Below are the code and all the weights of a small trained network. Each question names an input and a target symbol and asks about switching units off, where a switched-off unit gives its printed mean instead of its output.

import numpy as np


def w(rows, s, z=0):
    codes = np.array(rows[::2]) - 128.0
    scale = np.full(codes.shape[1], s)
    scale[-1] = z or s
    return codes * scale


def f(y):
    return np.maximum(y, 0)


def softmax(a):
    e = np.exp(a - a.max(-1, keepdims=True))
    return e / e.sum(-1, keepdims=True)


def log_softmax(a):
    a = a - a.max(-1, keepdims=True)
    return a - np.log(np.exp(a).sum(-1, keepdims=True))


def net(x, mask):
    ids = ['ΛΠΩδεθμστψ'.index(c) for c in x.split()]
    T = len(ids)
    res = E[ids] + P[:T]
    u = 0
    for l in range(2):
        q, k, v = (res @ M[l].T for M in (Q, K, V))
        z = softmax(np.where(np.tri(T) > 0, q @ k.T / 2**0.5, -1e9)) @ v
        res = res + np.where(mask[u], z, O[l][:, -1]) @ O[l][:, :-1]
        u += 1
        y = f(res @ A[l][:, :-1].T + A[l][:, -1])
        res = res + np.where(mask[u : u + 12], y, B[l][:, -1]) @ B[l][:, :-1]
        u += 12
    return log_softmax(res[-1] @ U[:, :-1].T + U[:, -1])


Q, K, V, O, A, B = {}, {}, {}, {}, {}, {}
E = w([
[111,150,147,92],'Λ',
[127,86,121,116],'Π',
[64,78,135,155],'Ω',
[131,136,139,201],'δ',
[120,132,244,127],'ε',
[89,92,205,145],'θ',
[103,124,128,92],'μ',
[189,171,176,112],'σ',
[80,185,125,174],'τ',
[163,178,83,121],'ψ',
],0.011)
P = w([
[152,106,93,3],'0',
[197,162,163,175],'1',
[196,168,159,182],'2',
[191,163,162,174],'3',
[199,162,164,175],'4',
[199,155,153,174],'5',
[192,158,158,177],'6',
[199,153,160,179],'7',
[201,156,155,186],'8',
[196,160,168,181],'9',
],0.0041)
Q[0] = w([
[119,152,74,97],'L0H0',
[9,135,77,87],'L0H0',
],0.012)
K[0] = w([
[45,186,169,132],'L0H0',
[126,175,252,144],'L0H0',
],0.013)
V[0] = w([
[2,70,164,197],'L0H0',
[109,207,141,56],'L0H0',
],0.00055)
O[0] = w([
[4,140,133,144,21],'L0H0',
[254,173,156,5,254],'L0H0',
],0.00042,4.9e-05)
A[0] = w([
[133,44,63,48,32],'L0N0',
[170,201,96,15,22],'L0N1',
[255,97,188,170,65],'L0N2',
[141,79,100,58,212],'L0N3',
[60,44,117,139,85],'L0N4',
[166,63,208,83,31],'L0N5',
[156,9,113,97,45],'L0N6',
[9,163,20,141,39],'L0N7',
[124,96,124,178,108],'L0N8',
[73,170,117,123,142],'L0N9',
[65,50,68,34,119],'L0N10',
[91,166,140,193,4],'L0N11',
],0.0089,0.0024)
B[0] = w([
[198,33,146,194,143],'L0N0',
[114,51,62,60,171],'L0N1',
[92,236,74,144,254],'L0N2',
[165,178,209,53,196],'L0N3',
[85,14,130,135,159],'L0N4',
[55,147,138,86,185],'L0N5',
[133,127,219,66,147],'L0N6',
[82,163,165,26,153],'L0N7',
[99,62,110,101,163],'L0N8',
[167,120,161,68,172],'L0N9',
[246,139,138,222,155],'L0N10',
[194,56,142,63,169],'L0N11',
],0.014,0.002)
Q[1] = w([
[244,107,162,24],'L1H0',
[116,102,255,138],'L1H0',
],0.032)
K[1] = w([
[170,94,114,3],'L1H0',
[75,87,200,98],'L1H0',
],0.045)
V[1] = w([
[31,135,20,31],'L1H0',
[249,154,7,93],'L1H0',
],0.011)
O[1] = w([
[238,193,89,155,3],'L1H0',
[115,108,2,44,148],'L1H0',
],0.0094,0.0049)
A[1] = w([
[158,198,16,156,66],'L1N0',
[74,171,140,83,106],'L1N1',
[224,25,123,165,171],'L1N2',
[142,153,97,95,254],'L1N3',
[143,167,188,186,97],'L1N4',
[189,254,132,112,93],'L1N5',
[107,148,179,148,240],'L1N6',
[120,88,93,73,126],'L1N7',
[120,93,35,196,66],'L1N8',
[125,57,74,230,145],'L1N9',
[146,119,115,212,99],'L1N10',
[161,179,74,197,60],'L1N11',
],0.012,0.0083)
B[1] = w([
[130,4,95,140,217],'L1N0',
[106,124,92,108,181],'L1N1',
[76,152,73,105,157],'L1N2',
[151,235,131,227,224],'L1N3',
[92,116,229,103,215],'L1N4',
[47,144,105,54,211],'L1N5',
[211,119,50,116,248],'L1N6',
[127,97,196,146,214],'L1N7',
[170,159,171,60,146],'L1N8',
[154,135,73,110,141],'L1N9',
[135,105,95,104,149],'L1N10',
[130,161,179,191,158],'L1N11',
],0.028,0.013)
U = w([
[143,233,198,208,146],'Λ',
[80,3,105,88,4],'Π',
[190,102,13,68,88],'Ω',
[227,225,73,160,197],'δ',
[105,151,146,35,119],'ε',
[229,122,198,125,186],'θ',
[32,118,239,177,141],'μ',
[61,123,49,157,122],'σ',
[88,245,108,102,165],'τ',
[179,65,119,220,101],'ψ',
],0.0035,0.0041)

Each question gives the input, a string of symbols that net reads in full, and the target symbol t.
The units are the heads (2 rows each of Q, K, V and O) and the neurons (one row each of A and B). Each row of codes is followed by its name. A weight is (code - 128) times the scale printed after its matrix; where a second scale follows, it is the last column's (O, A, B and U).
mask holds one flag per unit, layer by layer, with each layer's heads first. A switched-off unit (its flag False) gives its mean, the last column of its rows in O or B, instead of its output. The means were averaged over made-up inputs and are rounded, as every weight is.
A unit's drop is (log p(t) with every unit on - log p(t) with that unit switched off) / (log p(t) with every unit on - log p(t) with every unit switched off).
The circuit of an input: a set's keep is (log p(t) with only the set's units on - log p(t) with every unit switched off) / (log p(t) with every unit on - log p(t) with every unit switched off). Starting from the 12 units with the biggest drops (on a tie, the unit counted first), units are removed one at a time, each time the one whose removal leaves the highest keep (on an exact tie, the one counted first), for as long as the keep stays at least 0.8.
units of the circuit, in order: the units of the circuit, biggest drop first
unit that matters most: the unit with the biggest drop
k most important neurons: the k neurons with the biggest drops, biggest first
top k neurons in layer l: the k neurons of layer l with the biggest drops, biggest first
input ψ ψ μ Π, target ψ: units of the circuit, in order => [L1N0, L1N3, L1H0, L0N1]
input ψ μ ε Λ, target ψ: units of the circuit, in order => [L1N0, L1N3, L1H0, L0N1]
input Λ μ τ μ μ Π ψ Π μ, target Λ: units of the circuit, in order => [L1H0, L1N6, L1N3]
input ε τ Λ, target ε: unit that matters most => L1H0
input θ Λ σ σ τ δ, target δ: top 2 neurons in layer 0 => [L0N1, L0N2]
input τ μ μ, target τ: top 2 neurons in layer 0 => [L0N7, L0N9]
input Π θ μ Ω, target Ω: units of the circuit, in order => [L1N6, L1N3, L1N7, L1H0]
input θ ψ Λ ε μ, target θ: top 4 neurons in layer 0 => [L0N10, L0N5, L0N2, L0N4]
input μ ε μ Ω θ μ Λ ε ψ, target ψ: units of the circuit, in order => [L1N0, L1N3, L1H0, L0N1]
input μ τ Ω Λ δ μ Π, target μ: 4 most important neurons => [L0N10, L1N6, L0N3, L1N7]
input μ σ Λ, target μ: top 3 neurons in layer 0 => [L0N10, L0N0, L0N1]
input ε Π ε Π, target ε: top 2 neurons in layer 1 => [L1N4, L1N3]
input Π θ Π μ, target Π: top 3 neurons in layer 0 => [L0N10, L0N0, L0N6]
input Π ψ σ τ μ σ θ Π Π τ, target Π: 3 most important neurons => [L0N10, L0N11, L0N3]
input Λ θ μ σ Π, target Λ: unit that matters most => L0N10
input Π θ Λ μ, target Π: 4 most important neurons => [L0N10, L1N3, L0N0, L0N3]
input σ τ τ ψ τ, target σ: 2 most important neurons => [L1N0, L0N11]
input θ Π σ θ τ μ ε, target ε: 2 most important neurons => [L1N4, L0N2]
input σ θ μ τ τ, target σ: 3 most important neurons => [L0N11, L1N0, L0N1]
input μ τ δ Π μ τ, target μ: 4 most important neurons => [L0N11, L0N10, L1N6, L1N7]
input ψ σ τ, target ψ: 4 most important neurons => [L1N0, L0N11, L1N3, L0N1]
input τ θ Π Λ ε Π Ω τ τ, target τ: 4 most important neurons => [L0N11, L0N7, L1N5, L0N9]
input σ Π θ σ Ω δ θ μ μ, target σ: 2 most important neurons => [L1N0, L0N1]
input Ω Π μ Π, target Ω: 3 most important neurons => [L0N10, L1N6, L1N3]
input θ μ ε Π μ Π μ Π τ Π, target θ: top 3 neurons in layer 1 => [L1N6, L1N4, L1N5]
input θ Ω ε μ Λ, target θ: top 2 neurons in layer 1 => [L1N6, L1N4]
input Π τ ε τ σ τ σ μ μ τ, target Π: most important neuron => [L0N11]
input σ ε Π, target σ: 4 most important neurons => [L1N0, L1N5, L0N1, L1N3]
input σ Π ε Π τ μ μ ψ Λ, target σ: 2 most important neurons => [L1N0, L0N1]
